Here is a tiny trained network, its code and every weight. The questions are about switching its units off for an input and a target symbol, where a switched-off unit gives its printed mean instead of its output.

import numpy as np


def w(rows, s, z=0):
    codes = np.array(rows[::2]) - 128.0
    scale = np.full(codes.shape[1], s)
    scale[-1] = z or s
    return codes * scale


def f(y):
    return np.maximum(y, 0)


def softmax(a):
    e = np.exp(a - a.max(-1, keepdims=True))
    return e / e.sum(-1, keepdims=True)


def log_softmax(a):
    a = a - a.max(-1, keepdims=True)
    return a - np.log(np.exp(a).sum(-1, keepdims=True))


def net(x, mask):
    ids = ['αβεζθξστφω'.index(c) for c in x.split()]
    T = len(ids)
    res = E[ids] + P[:T]
    u = 0
    for l in range(3):
        q, k, v = (res @ M[l].T for M in (Q, K, V))
        z = softmax(np.where(np.tri(T) > 0, q @ k.T / 3**0.5, -1e9)) @ v
        res = res + np.where(mask[u], z, O[l][:, -1]) @ O[l][:, :-1]
        u += 1
        y = f(res @ A[l][:, :-1].T + A[l][:, -1])
        res = res + np.where(mask[u : u + 4], y, B[l][:, -1]) @ B[l][:, :-1]
        u += 4
    return log_softmax(res[-1] @ U[:, :-1].T + U[:, -1])


Q, K, V, O, A, B = {}, {}, {}, {}, {}, {}
E = w([
[204,80,234,190,31,89,199,31,101],'α',
[70,57,99,120,67,224,59,82,6],'β',
[254,199,157,200,116,124,178,99,205],'ε',
[113,150,98,95,126,65,45,196,93],'ζ',
[112,30,174,85,48,30,80,104,31],'θ',
[115,65,102,104,158,178,59,138,238],'ξ',
[162,179,121,220,43,177,125,75,30],'σ',
[189,217,95,135,174,209,118,134,162],'τ',
[212,50,187,35,170,84,132,88,204],'φ',
[8,152,68,155,171,101,247,130,135],'ω',
],0.0038)
P = w([
[114,147,127,98,47,147,152,142,136],'0',
[145,44,103,176,111,138,133,163,153],'1',
[106,112,132,209,191,84,114,50,121],'2',
[62,194,165,110,101,108,127,31,147],'3',
[114,192,168,52,5,153,134,120,162],'4',
[199,79,106,98,58,184,137,197,123],'5',
[205,49,108,199,206,143,90,122,63],'6',
[106,148,150,118,219,110,78,4,93],'7',
],0.0036)
Q[0] = w([
[110,118,123,196,254,77,89,52,94],'L0H0',
[198,35,76,197,144,147,123,176,125],'L0H0',
[25,150,98,113,132,151,194,70,168],'L0H0',
],0.035)
K[0] = w([
[241,18,96,210,212,143,111,207,60],'L0H0',
[186,141,136,44,2,170,156,226,145],'L0H0',
[56,101,82,163,202,56,242,130,95],'L0H0',
],0.026)
V[0] = w([
[165,90,153,19,186,12,159,169,173],'L0H0',
[87,135,42,120,232,194,62,175,203],'L0H0',
[252,173,144,150,160,189,222,127,246],'L0H0',
],0.013)
O[0] = w([
[70,154,255,133,125,167,106,154,147,79],'L0H0',
[168,111,113,82,31,174,139,212,150,3],'L0H0',
[63,204,102,59,56,126,123,64,177,78],'L0H0',
],0.0094,0.0037)
A[0] = w([
[29,120,102,168,143,113,248,191,153,123],'L0N0',
[82,156,200,143,98,174,127,161,116,169],'L0N1',
[147,154,176,168,136,113,82,184,132,175],'L0N2',
[160,118,154,146,80,113,137,92,151,252],'L0N3',
],0.017,0.0023)
B[0] = w([
[114,124,154,75,159,98,248,94,87,170],'L0N0',
[185,117,103,56,146,133,124,103,97,208],'L0N1',
[164,170,166,137,117,74,89,131,109,254],'L0N2',
[160,108,153,131,104,119,141,77,127,240],'L0N3',
],0.012,0.004)
Q[1] = w([
[29,154,174,205,141,147,108,152,133],'L1H0',
[177,115,144,142,108,125,86,32,143],'L1H0',
[69,157,138,162,94,185,130,250,152],'L1H0',
],0.014)
K[1] = w([
[158,175,124,195,160,180,34,156,155],'L1H0',
[102,92,170,147,100,152,196,188,123],'L1H0',
[194,174,168,163,165,139,4,136,126],'L1H0',
],0.015)
V[1] = w([
[64,167,151,108,151,118,254,189,95],'L1H0',
[92,173,144,140,158,128,246,169,119],'L1H0',
[94,142,112,143,107,126,126,123,107],'L1H0',
],0.0075)
O[1] = w([
[130,135,128,206,190,137,4,129,143,254],'L1H0',
[122,144,135,193,198,146,23,129,132,230],'L1H0',
[118,128,126,133,113,102,119,136,125,124],'L1H0',
],0.0041,0.006)
A[1] = w([
[225,90,121,125,98,149,189,220,124,158],'L1N0',
[158,81,50,98,97,67,188,155,120,92],'L1N1',
[93,148,95,111,183,141,69,200,103,5],'L1N2',
[77,118,98,112,166,112,250,102,109,168],'L1N3',
],0.016,0.0017)
B[1] = w([
[30,88,110,111,116,184,24,126,42,216],'L1N0',
[254,194,135,182,80,173,175,150,158,254],'L1N1',
[110,136,97,57,27,165,150,130,162,233],'L1N2',
[29,134,23,89,213,67,132,119,116,254],'L1N3',
],0.0097,0.0079)
Q[2] = w([
[70,3,116,127,79,110,126,103,144],'L2H0',
[181,173,97,89,93,86,163,152,66],'L2H0',
[165,255,81,230,99,146,162,151,160],'L2H0',
],0.0099)
K[2] = w([
[66,62,120,139,94,117,230,137,56],'L2H0',
[211,107,141,79,81,125,60,131,125],'L2H0',
[221,152,140,195,93,150,89,145,246],'L2H0',
],0.012)
V[2] = w([
[90,109,135,131,100,116,208,136,38],'L2H0',
[185,104,102,206,137,145,1,79,218],'L2H0',
[152,117,139,117,157,110,156,129,110],'L2H0',
],0.0053)
O[2] = w([
[124,103,217,105,105,149,104,160,106,233],'L2H0',
[122,149,2,175,122,102,112,92,155,1],'L2H0',
[125,117,139,126,142,143,136,133,144,145],'L2H0',
],0.0039,0.0024)
A[2] = w([
[106,151,119,118,51,209,143,140,178,162],'L2N0',
[136,115,139,122,177,120,104,157,250,33],'L2N1',
[88,158,106,93,44,78,130,142,194,127],'L2N2',
[53,98,147,108,35,143,100,142,106,3],'L2N3',
],0.018,0.0011)
B[2] = w([
[68,113,168,160,175,211,192,61,135,249],'L2N0',
[176,175,133,21,220,140,158,169,162,160],'L2N1',
[107,191,176,149,85,99,112,247,83,208],'L2N2',
[166,47,78,131,100,17,125,143,198,242],'L2N3',
],0.011)
U = w([
[111,81,117,148,94,139,155,96,148,55],'α',
[113,164,158,158,123,179,159,121,127,56],'β',
[90,157,128,124,65,100,128,171,117,100],'ε',
[116,114,73,158,93,193,49,126,72,223],'ζ',
[120,106,142,124,163,141,144,177,167,88],'θ',
[155,100,114,127,92,88,80,148,139,112],'ξ',
[60,112,108,112,179,100,109,102,126,113],'σ',
[170,134,155,1,94,154,146,101,119,211],'τ',
[169,115,226,225,189,84,109,122,92,254],'φ',
[200,184,70,158,142,108,165,114,171,46],'ω',
],0.0056,0.002)

Each question gives the input, a string of symbols that net reads in full, and the target symbol t.
The units are the heads (3 rows each of Q, K, V and O) and the neurons (one row each of A and B). Each row of codes is followed by its name. A weight is (code - 128) times the scale printed after its matrix; where a second scale follows, it is the last column's (O, A, B and U).
mask holds one flag per unit, layer by layer, with each layer's heads first. A switched-off unit (its flag False) gives its mean, the last column of its rows in O or B, instead of its output. The means were averaged over made-up inputs and are rounded, as every weight is.
A unit's drop is (log p(t) with every unit on - log p(t) with that unit switched off) / (log p(t) with every unit on - log p(t) with every unit switched off).
The circuit of an input: a set's keep is (log p(t) with only the set's units on - log p(t) with every unit switched off) / (log p(t) with every unit on - log p(t) with every unit switched off). Starting from the 12 units with the biggest drops (on a tie, the unit counted first), units are removed one at a time, each time the one whose removal leaves the highest keep (on an exact tie, the one counted first), for as long as the keep stays at least 0.8.
units of the circuit, in order: the units of the circuit, biggest drop first
top k neurons: the k neurons with the biggest drops, biggest first
top k neurons in layer l: the k neurons of layer l with the biggest drops, biggest first
input θ ω ξ ε, target ω: top 2 neurons : L0N0; L1N0
input β θ ε φ α, target τ: units of the circuit, in order : L0N1; L0H0
input ω β ω θ α, target φ: top 3 neurons : L1N1; L0N3; L1N3
input ε ζ θ σ α α τ, target σ: units of the circuit, in order : L0H0; L1H0; L1N3; L1N1
input σ ω α θ σ τ, target β: top 2 neurons in layer 0 : L0N0; L0N3
input ε ξ φ ω σ α σ ζ, target ε: top 4 neurons : L1N2; L0N0; L2N2; L1N1
input ε θ τ α α φ ζ θ, target ξ: units of the circuit, in order : L0H0; L1N0; L1H0; L2N3
input α α φ φ σ β φ, target ζ: units of the circuit, in order : L1N0; L0H0; L1H0
input θ ζ α, target ξ: top neuron : L1N0
input τ θ ε, target φ: top 2 neurons : L0N2; L1N2
input α τ θ τ φ, target β: units of the circuit, in order : L1N1; L0H0; L2N0; L1H0
input ε φ τ ξ, target β: units of the circuit, in order : L0H0; L2N0; L1H0; L1N1
input φ φ α, target τ: units of the circuit, in order : L0H0; L0N1
input ε α θ ω α θ ξ, target θ: top 3 neurons in layer 0 : L0N0; L0N3; L0N1
input τ ζ σ τ ξ, target β: units of the circuit, in order : L0H0; L2N0; L1N1; L1H0
input θ β φ β, target τ: units of the circuit, in order : L0N1; L0H0
input ε ω σ ζ, target ε: units of the circuit, in order : L1N2; L2N2; L0N0; L1H0
input α ε α θ ε ξ, target ε: top neuron in layer 1 : L1N3
input ξ ξ θ ζ β, target ξ: units of the circuit, in order : L0H0; L1N0; L2N3; L1H0
input θ ζ σ, target ξ: top 3 neurons : L1N0; L2N3; L2N0
input ζ ε ω ξ, target θ: top 2 neurons : L1N1; L0N0
input θ ξ ε ε θ θ σ ε, target ω: units of the circuit, in order : L0H0; L1N1; L1H0
input θ σ α σ β α φ, target σ: top neuron : L1N3
input β σ ε θ ε β, target ε: top 2 neurons : L2N2; L1N0
input α φ ζ ξ, target ξ: top 4 neurons : L2N3; L1N0; L1N1; L2N0
input σ ξ θ, target α: top 4 neurons : L1N0; L2N0; L1N1; L2N3
input τ φ τ ε φ ε ε, target ε: top 2 neurons : L2N2; L1N3
input ζ σ ζ ε, target ξ: top 2 neurons in layer 2 : L2N3; L2N0
